In the rows, 128 means zero.
Each row has a class, written as a number after it.
[115 113  75  98 133 176 103  76 137 105 124 121 156  88 118 119 172 168
 124 124  52 155 161 101 131  83 163 125  83 152 139 109  85 113 148 123
  99]
7
[120  21  60  83  88 191 110  89 142 127  81 126 191  73 139  66 246 142
 172  95 147  91 112 149 130 136  93 191 112 139  91 125  24 121 184 115
 144]
0
[139 190 163 160 158 152 153  61 143 117 158 117 110 141  98 161  64 176
  96 143  96 157 198  77 102  83 142 123 112 133 135  98 150 106  71 132
  82]
10
[123 135 161 133 144 149 165 134 121 138 120 123 132 142 155 113 112 116
 123 124 143 125 118 119 133 111 104 140 132 130 106 125 145 120 133 126
 137]
1
[116 101  88 103 139  99  82  85 137 141 149 145 116  74 108 181 116 125
 133 135 102 138 167 143  95 115 112 124 123 130 176 147 167 106 118 139
 124]
1
[135 111 120 123 124 135 123 139 132 108  73 111 166 129 145  86 147 118
 161 116 146 121  90 134 159 122 120 137 129 146 112 120  95 135 167  96
 162]
6
[117 166 178 164 132 135 154 133 116 140 169 130  68 151 124 163  75  99
 135 135 150 121 137 142 117 120 110 129 136 137 144 127 177  90  83 144
 122]
7
[109  96 132 164  79 167 145 107 126 164 185 146  90  95 128 168 131 119
 134 128 180  80 153 163  82 143  80 155 138 128 127 157 136  80  88 161
 107]
5
[134  72 134 169  75 175 134 102 143 107 138 107 110 124  48 114 144  98
 188 125 191  69 152 206  74 181  61 232 155 170 162 127  98  93 163 108
 172]
10
[114 168 132 133 172  98 120 145 151  86 127 107 131 160 177 155  97 135
 118 128 111 170 135 111 155 102 157  81 119 105 152 111 136  89 108 118
 136]
9
[123 104 118 109 127 136 122 146 137 115  81 115 161 120 157 100 145 111
 141 117 145 122  96 135 152 114 112 139 128 131 122 125  97 117 167 109
 158]
9
[150 136 127 134 122 136 131 153 157  66  64  90 165 153 130  78 119 123
 143 105 159 110 100 141 149 143 109 170 130 152 141  92  76 105 168  86
 180]
3
[187 105 139 148  74 147 122  87 179 162 100 128 155  86  97 121 125 154
 147 101 234  51 130 132 103 156  62 189 111 153  95 120  93 109  99 135
 146]
7
[161 140 106 101 151  72  50  62 181 101  65 121 170 104  84 131  84 154
 169 123 105 143 136 110 155  98 140 125 108 156 162  88 116 128 139  88
 155]
0
[127 149 163 136 182 137 130 106 141  94 140 115 147 172 113 113 130 125
 128 119 103 146 162 121 134 107 123 144 131 110 130 113 145 121 146 122
 139]
5
[142 187 167 121 186 143 162 107 141  97  96 104 163 174 158  99  96 152
  92 112 103 155 140  69 156  79 132 121 113 114  98  91 132 132 129 116
 121]
3
[107 107 123 111 131 188 120  92 115 119 111 117 153 131 122  75 193 134
 162 116  82 145 123 115 166  99 156 144  99 150  86 112  83 126 189 110
 135]
7
[103 149 171 148 126  82  95 130 119 144 125 135  76 149 119 143  56  80
 188 143 133 151 100 165 160 128 134 106 155 136 137 141 170 122 152  89
 164]
4
[103 132 161 152 117 187 170 116 109 141 174 120  96 153 129 127 150 122
 130 126 133 125 148 137 116 125 115 145 127 118 105 131 140 103 125 137
 115]
7
[109 133 111 115 145 136 140  91 109 162 169 158 106  98 172 180 126 145
  93 129 104 142 169 103 110  92 133  93 108 113 116 148 164 108  74 167
  80]
8
[180 164 143 156 151 123 162 100 191 118 137 111 160 131 139 165  93 195
  69 110 188 116 188  86  86 130  84 138 100  95 132 100 144  88  47 151
 117]
1
[130 145 139 141 125 207 157  67 143 107 144  98 149 136 100 105 150 179
 116 122  92 142 178  97 111  93 133 152  94 139 114  95  97 108 138 120
 102]
7
[132 133 126  98 177  73  96 151 144 131 122 139 141 139 165 148 122 110
 127 115 135 133 127 133 145 123 117 112 124  99 140 140 165 123 132 130
 155]
7
[140 156 181 179 105 167 153  59 137 154 153 126  93 125  89 151  66 146
 140 141 157 114 167 113 103 111 109 151 128 153 109 120 142 104  86 133
 105]
10
[150 110  86 122 138 126 123 109 154 113 117 119 169  96 137 139 156 160
 110 110 147 116 153 117 107 122 106 135 103 124 149 116 116 101  92 147
 127]
6
[ 79 173 175 126 171  91 117 104  89 154 160 146  68 165 138 161  69  88
 155 151  77 180 130 121 157  79 158  75 145 106 130 132 211 132 127 114
 115]
0
[153 169 186 169 113  95  88  89 164 118  99 110 114 155  60 132  36 122
 189 140 167 121 128 148 143 139 113 154 145 160 134 110 140 120 150  75
 177]
10
[182 152 173 159 101  95 101  98 184 157  89 132 154 113 124 139  65 150
 154 111 226  79 107 119 151 142  92 141 122 136  86 121 119 108  92 122
 163]
5
[120  97 139  91 158 144 112  86 110 159 108 141 168 132 142  81 194 128
 147 120  99 137 123 112 160 106 137 138 122 125  63 140 124 170 199 108
 143]
2
[117 139 179 156 144 177 159 145 107  89 107 102 127 195 138  61 153  94
 178 118 130 138  93 145 182 131 147 156 138 157  94 107  96 116 170  87
 173]
8
[124  66  87 103 110 117  85 103 135 156 123 149 135  75 118 147 156 114
 152 123 147  96 143 161 105 143  93 161 130 139 138 159 129 121 148 135
 144]
10
[157 153 136 111 184 101 156 178 149  98  79 120 182 167 203 106 127 134
  90  99 158 127 117 103 155 119 107 126 118  99 114 113 127 123 122 125
 160]
8
[160 165 152 141 109 105 132 118 169 124  91 109 152 135 136 139  64 157
 127 126 192 112 124 115 135 126  94 133 124 123 113 115 114 113 116 106
 151]
11
[ 94  75 143 149  68 150  95 126  93 130 131 126  65 123  70 106 131  36
 234 131 164  85  81 231 132 178  96 189 178 187 151 151 121 104 193  91
 190]
3
[130 175 209 183 120 131 165 148 126 115 140  98  91 192 131 130  70 102
 164 137 193 116 103 155 149 147 109 140 152 139 124 119 143  94 112 105
 168]
11
[136 144 140 154  77  78 110 143 157 140  99 132  97 115 137 173  33 107
 169 132 214  89  94 166 127 139  83 132 150 148 155 124 143  85  96 103
 158]
0
[162 137 111 105 133  84  48  60 168 115  76 126 157  94  79 133  83 140
 159 117 119 130 135 119 144 113 125 137 113 159 151 108 125 125 146 104
 156]
3
[130  98 113  97 108 106  60  72 126 172  90 158 139  84 108 126 126 116
 182 124 130 116 106 142 159 121 127 128 127 156  86 152 130 151 172 102
 155]
8
[ 97 113 140 126 133 181 127  82  92 123 128 124 109 122 100 101 154 100
 167 136  75 154 119 125 156  87 161 128 125 163 120 118 115 122 160 119
 123]
9
[125 123 136 125 139 131 135 113 114 157 127 134 138 118 157 127 144 126
 136 120 142 127 117 117 144 109 122 110 119 121  97 139 149 127 110 143
 127]
6
[136  94 107 118 120 137  87  96 136 106 115 127 123  99  54 120 138  98
 174 123 116 108 141 168 111 129 105 181 129 178 183 117 120 112 161 115
 157]
7
[108  64  58  84 113 109  89 140 125 157 114 155 142  60 188 145 181 125
 132 113 131 123 109 146 138 130 123 111 106 122 135 162 112 106 129 146
 136]
4
[127 138 134 144 113 151 162 116 128 114 144 113 110 123 114 152  95 129
 112 137 150 111 156 138  89 117  85 155 133 138 160 123 134  95 106 135
 119]
11
[139 118 128 167  89 178 198 136 162 120 155 106 139 140 150 138 140 168
  83 120 204  80 179 145  53 156  53 182 134 103 126 123 105  87 113 125
 118]
2
[122 113 111 115 154 122 120  93 127 138 149 131 141 110 124 149 139 132
 124 126 114 133 166 130  99 109 106 126 127 114 142 141 162 129 122 143
 120]
6
[ 90  70  75 108  97 163 137 125 106 156 150 139 127  77 171 148 178 123
 124 126 129 115 137 150  94 117  99 123 128 119 124 166 126 116 133 146
 102]
6
[112 124 113 142 120 153 161 151 133  93 127 111 127 144 146 124 139 125
 116 131 130 120 142 148 108 126 109 153 134 136 155 118 112  98 147 108
 132]
2
[143 110 118 157  66 175 131  76 152 127 126 116 130  99 102 131 130 159
 150 121 168  94 153 147  99 141 100 166 115 160 118 121  89  93 127 110
 133]
8
[139 135 152 125 149 131  98  80 153  96  82 100 167 152  84  86 126 132
 170 122 111 150 128 121 162 105 135 146 125 141 119  98 105 133 192  83
 168]
9
[141  57  89  92 128 198 126  98 141 109  74 114 209 105 112  39 228 161
 139 103 128 111 124 116 142 139 126 197 110 140  73 112  14 152 195 109
 143]
10
[ 84  60  89  87 145 168 121  97  86 157 168 155 124 101 139 128 219 111
 125 131  72 141 164 139 107 110 130 141 126 110 118 172 146 145 172 149
 103]
10
[ 98 171 131 129 150 104 116 128 112 114 150 128  81 139 158 171  78 108
 125 138  87 166 128 125 149 102 163  79 129 129 157 129 170  95  97 132
 114]
3
[125 104  97 131  81 143 120 117 157 134 110 123 142  96 146 139 122 154
 133 128 161 103 138 141 109 134  99 148 123 132 117 140  91 108 144 109
 128]
10
[ 97 179 168 184 117 115 157 145 130 129 211 121  44 157 119 213  22 105
 116 168 142 126 177 178  60 130 100 121 169 128 201 145 216  83  90 109
 115]
2
[121 159 119 155 162 155 155 111 138  57 157  96 107 139  95 149 105 140
 109 138  72 165 184 122  96 103 145 137 115 153 210  87 136  72  93 126
 113]
1
[118 110 100 126 128 149 141 114 134 130 146 130 123  96 151 147 145 147
 106 121 118 133 156 128 105 116 118 127 109 125 151 129 124  92  97 145
 110]
4
[155 104 110 109 105  58  52 113 172 173 105 156 132  76 123 176  90 121
 161 116 201  84 119 155 125 153  82 131 125 129 132 155 148 119 117 127
 161]
7
[ 77 120 136 144 127 160 165 166  87 110 139 127  85 153 153 114 135  67
 157 144 107 131 105 168 136 116 128 148 160 159 145 137 126 105 156 108
 136]
2
[137 155 103 124 135  80 132 122 154 157 139 140 133  91 184 205  69 161
  75 128 159 124 160  96  89 100  94  83 117  89 138 145 174 110  50 158
  90]
6
[ 99  76  76 116  85 194 125  92 139 125 129 126 159  82 137 113 186 153
 133 121 105 115 152 135 111 106 117 152 112 131 108 139  67 111 170 122
 104]
5
[125 158 170 147 120 164 177  78 116 172 160 140  93 121 131 159  70 133
  94 128 149 108 163 102  90  97  84 136 135 124  98 133 177 117  81 158
  82]
3
[ 93 102 109 115 145 108 100 149 109 120 140 126 123 135 154 134 154  95
 162 129 114 147 121 168 136 132 130 110 143 115 149 152 151 123 166 111
 154]
6
[ 76  81  43 107 121 165 117 153 117  85 167 123 105  94 155 153 196 116
 130 130  67 147 155 164 107 122 152 124 109 139 203 137  93  76 132 138
 106]
7
[162 107 119 146  99 147  93  61 173  99 114 116 154 100  39 123 126 146
 157 117 146 100 172 151  94 133  87 191 127 155 164 107 100 103 146 113
 148]
5
[ 99  89  93 138  90 104  77 109 117 137 155 139  80  83  88 176 108  85
 189 144 136 115 134 199  95 143 104 133 154 156 188 158 156 100 132 119
 144]
6
[195 176 174 113 158  43  90 102 171 176  68 143 173 119 160 148  53 155
 126 112 210 106  98  79 177 120 106 103 111 123  70 126 157 138  79 134
 166]
11
[131 128  96 152 111 102 152 152 151 122 156 142  91  93 145 206  70 116
  93 135 182  84 168 162  51 135  59 154 145 137 207 137 156  61  50 157
 113]
2
[152  98 101 128 106 153 110  85 155 110  84 116 158  81  91  97 141 148
 154 113 132 113 130 132 127 121 116 172 103 180 146 100  73 103 136 114
 148]
4
[124 150 139 189  83 108 141 160 143 100 145 106  75 138 110 177  44 100
 154 141 195 104 133 189  85 154  75 141 165 143 197 127 154  69  90 115
 150]
6
[132 154 164 143 141 117 153 138 134 148 131 134 114 144 165 153  77 125
 109 130 169 117 135 118 121 118  97 127 137 110 112 137 157 116  97 136
 122]
10
[102 134 132 120 161 120 127 123 109 116 164 128  95 145 135 154 119  96
 121 127 102 143 155 146 111 122 119 123 141 112 160 137 179 108 129 134
 129]
3
[100 118  94 137  94 132 103 130 128 104 142 119  89 107 132 158 117 110
 154 129 129 123 125 170 121 146 129 129 133 152 173 132 112  72 117 119
 136]
3
[ 91  79 118 134  75 124  97 130 101 140 152 131  74 110  99 150 130  66
 201 146 159 101 107 214 116 166  99 155 163 156 159 168 132 107 172 107
 169]
11
[112 101  96 118  99 149  85 120 137 106  99 117 135 106 122 106 155 120
 184 123 112 127 101 151 162 127 151 139 111 171 130 121  72 107 173  96
 153]
7
[110 123 161 142 103 159 155 132 118 145 112 121 116 136 151 100 115 108
 159 127 147 122  97 147 145 118 107 144 142 142  97 137 115 126 155 102
 144]
4
[114 176 156 184  84 157 156  72 139 128 152 113  73 112  66 164  12 144
 137 154 114 134 177 135  74  90 103 151 143 173 166 108 145  86  95 109
  97]
4
[ 75 103  91  88 164 114  77 109 105 129 156 154 116 109 151 154 158  98
 144 136  41 171 145 140 146  89 162  90 129 111 147 160 157 127 163 134
 114]
5
[ 62  69  58  86 115 158 116 142  85 122 143 135 110  97 166 124 213  91
 158 133  54 151 102 164 146 112 167 112 129 137 163 147 107 108 157 125
 123]
0
[124 134 165 121 155  91 129 129 135 175 137 142 126 145 179 144 108 123
 127 120 163 133 125 129 141 131 102 107 136  83  87 157 174 139 126 128
 144]
4
[112  82 148 111 143 135 117 133 120 157 124 145 156 146 166  92 192  92
 161 106 154 107 103 150 160 139 104 148 141  98  64 162 130 145 187 129
 165]
5
